Here is a tiny trained network, its code and every weight. The questions are about switching its units off for an input and a target symbol, where a switched-off unit gives its printed mean instead of its output.

import numpy as np


def w(rows, s, z=0):
    codes = np.array(rows[::2]) - 128.0
    scale = np.full(codes.shape[1], s)
    scale[-1] = z or s
    return codes * scale


def norm(h):
    return h / np.sqrt((h * h).mean(-1, keepdims=True) + 1e-5)


def f(y):
    return y / 2 * (1 + np.tanh(0.7978845608 * (y + 0.044715 * y**3)))


def softmax(a):
    e = np.exp(a - a.max(-1, keepdims=True))
    return e / e.sum(-1, keepdims=True)


def log_softmax(a):
    a = a - a.max(-1, keepdims=True)
    return a - np.log(np.exp(a).sum(-1, keepdims=True))


def net(x, mask):
    ids = ['Θγδεζηλξπσφ'.index(c) for c in x.split()]
    T = len(ids)
    res = E[ids] + P[:T]
    r = norm(res)
    for j in range(2):
        rows = slice(2 * j, 2 * j + 2)
        q, k, v = (r @ M[0][rows].T for M in (Q, K, V))
        z = softmax(np.where(np.tri(T) > 0, q @ k.T / 2**0.5, -1e9)) @ v
        o = O[0][rows]
        res = res + np.where(mask[j], z, o[:, -1]) @ o[:, :-1]
    y = f(norm(res) @ A[0][:, :-1].T + A[0][:, -1])
    res = res + np.where(mask[2:10], y, B[0][:, -1]) @ B[0][:, :-1]
    return log_softmax(norm(res)[-1] @ U[:, :-1].T + U[:, -1])


Q, K, V, O, A, B = {}, {}, {}, {}, {}, {}
E = w([
[127,227,65,171,138,79],'Θ',
[154,72,152,50,198,152],'γ',
[147,219,99,41,217,154],'δ',
[38,111,239,208,20,96],'ε',
[19,90,75,157,186,222],'ζ',
[73,196,198,183,48,233],'η',
[63,162,160,131,157,194],'λ',
[17,202,86,91,181,109],'ξ',
[164,76,124,147,254,63],'π',
[228,156,205,81,85,165],'σ',
[45,182,192,109,137,79],'φ',
],0.016)
P = w([
[150,157,226,189,255,110],'0',
[132,123,169,168,195,137],'1',
[154,116,169,171,184,104],'2',
[124,104,135,167,168,114],'3',
[125,93,114,149,125,151],'4',
[125,92,104,164,123,144],'5',
[105,109,102,175,119,142],'6',
],0.0068)
Q[0] = w([
[157,2,126,129,93,105],'head 0',
[39,81,110,187,92,161],'head 0',
[32,97,185,173,133,202],'head 1',
[108,49,52,123,111,118],'head 1',
],0.0083)
K[0] = w([
[2,128,199,174,145,183],'head 0',
[89,50,68,157,73,109],'head 0',
[236,141,204,81,93,192],'head 1',
[27,77,156,151,216,113],'head 1',
],0.0071)
V[0] = w([
[222,231,105,217,172,113],'head 0',
[100,228,126,254,164,95],'head 0',
[81,162,213,120,164,149],'head 1',
[215,142,111,77,42,87],'head 1',
],0.0063)
O[0] = w([
[154,84,38,119,32,183,195],'head 0',
[254,79,25,97,30,102,216],'head 0',
[107,101,136,142,98,125,253],'head 1',
[237,199,208,123,115,149,37],'head 1',
],0.0067,0.0051)
A[0] = w([
[182,209,255,101,83,171,137],'neuron 0',
[146,102,133,62,147,183,82],'neuron 1',
[147,177,30,155,24,52,92],'neuron 2',
[85,164,39,111,112,107,253],'neuron 3',
[51,193,150,155,156,156,95],'neuron 4',
[91,65,111,28,146,186,96],'neuron 5',
[58,186,107,72,151,73,95],'neuron 6',
[109,133,81,95,143,168,154],'neuron 7',
],0.009,0.0021)
B[0] = w([
[145,2,101,10,219,157,204],'neuron 0',
[129,126,206,143,131,107,173],'neuron 1',
[248,108,237,243,114,147,180],'neuron 2',
[188,145,139,139,45,163,253],'neuron 3',
[26,94,93,67,162,198,193],'neuron 4',
[145,227,239,210,191,77,236],'neuron 5',
[188,199,137,19,139,164,197],'neuron 6',
[210,222,56,160,210,45,209],'neuron 7',
],0.0066,0.0055)
U = w([
[213,132,130,209,62,145,182],'Θ',
[53,147,145,78,108,143,254],'γ',
[117,110,133,96,111,74,48],'δ',
[145,124,247,146,200,49,73],'ε',
[162,40,64,134,158,51,191],'ζ',
[128,85,135,145,84,213,39],'η',
[66,129,91,219,177,147,84],'λ',
[215,219,118,83,156,97,134],'ξ',
[88,67,222,162,66,52,193],'π',
[169,72,112,2,140,185,229],'σ',
[110,177,229,43,48,92,28],'φ',
],0.0096,0.0022)

Each question gives the input, a string of symbols that net reads in full, and the target symbol t.
The units are the heads (2 rows each of Q, K, V and O) and the neurons (one row each of A and B). Each row of codes is followed by its name. A weight is (code - 128) times the scale printed after its matrix; where a second scale follows, it is the last column's (O, A, B and U).
mask holds one flag per unit, heads first, then neurons. A switched-off unit (its flag False) gives its mean, the last column of its rows in O or B, instead of its output. The means were averaged over made-up inputs and are rounded, as every weight is.
A unit's drop is (log p(t) with every unit on - log p(t) with that unit switched off) / (log p(t) with every unit on - log p(t) with every unit switched off).
The circuit of an input: a set's keep is (log p(t) with only the set's units on - log p(t) with every unit switched off) / (log p(t) with every unit on - log p(t) with every unit switched off). Starting from all 10 units, units are removed one at a time, each time the one whose removal leaves the highest keep (on an exact tie, the one counted first), for as long as the keep stays at least 0.8.
units of the circuit, in order: the units of the circuit, biggest drop first
top k neurons: the k neurons with the biggest drops, biggest first
heads that matter: for each layer, one digit per head in row order, 1 if its drop is at least 0.15 and else 0, layers parted by /
drop of u: that unit's drop, to one decimal
input δ ε φ, target φ: units of the circuit, in order	(neuron 6; neuron 7)
input η ε φ λ λ, target λ: heads that matter	01
input ξ γ λ, target γ: units of the circuit, in order	(neuron 4; neuron 2)
input γ γ η γ η, target γ: units of the circuit, in order	(head 0; neuron 4)
input σ ε ξ ξ ζ δ φ, target σ: units of the circuit, in order	(head 1; neuron 0; neuron 5)
input λ Θ ζ φ γ, target ε: units of the circuit, in order	(neuron 5)
input σ σ π φ φ, target σ: units of the circuit, in order	(head 1; neuron 0)
input π δ φ, target φ: top 3 neurons	(neuron 6; neuron 0; neuron 7)
input π ε ζ ξ, target ξ: units of the circuit, in order	(neuron 6; head 0; neuron 2)
input σ δ η, target σ: heads that matter	01
input σ φ δ η η, target σ: top 2 neurons	(neuron 0; neuron 5)
input φ δ γ Θ η ξ, target Θ: top 2 neurons	(neuron 2; neuron 3)
input ζ λ λ ξ ξ, target ξ: top 2 neurons	(neuron 6; neuron 3)
input η λ λ δ ξ δ Θ, target Θ: units of the circuit, in order	(neuron 2)
input γ δ ζ φ, target γ: drop of neuron 4	0.2
input λ λ Θ ε φ ε φ, target Θ: drop of head 0	0.8
input π ξ δ γ ε δ φ, target γ: drop of neuron 4	0.3
input δ σ λ, target σ: drop of neuron 0	0.5
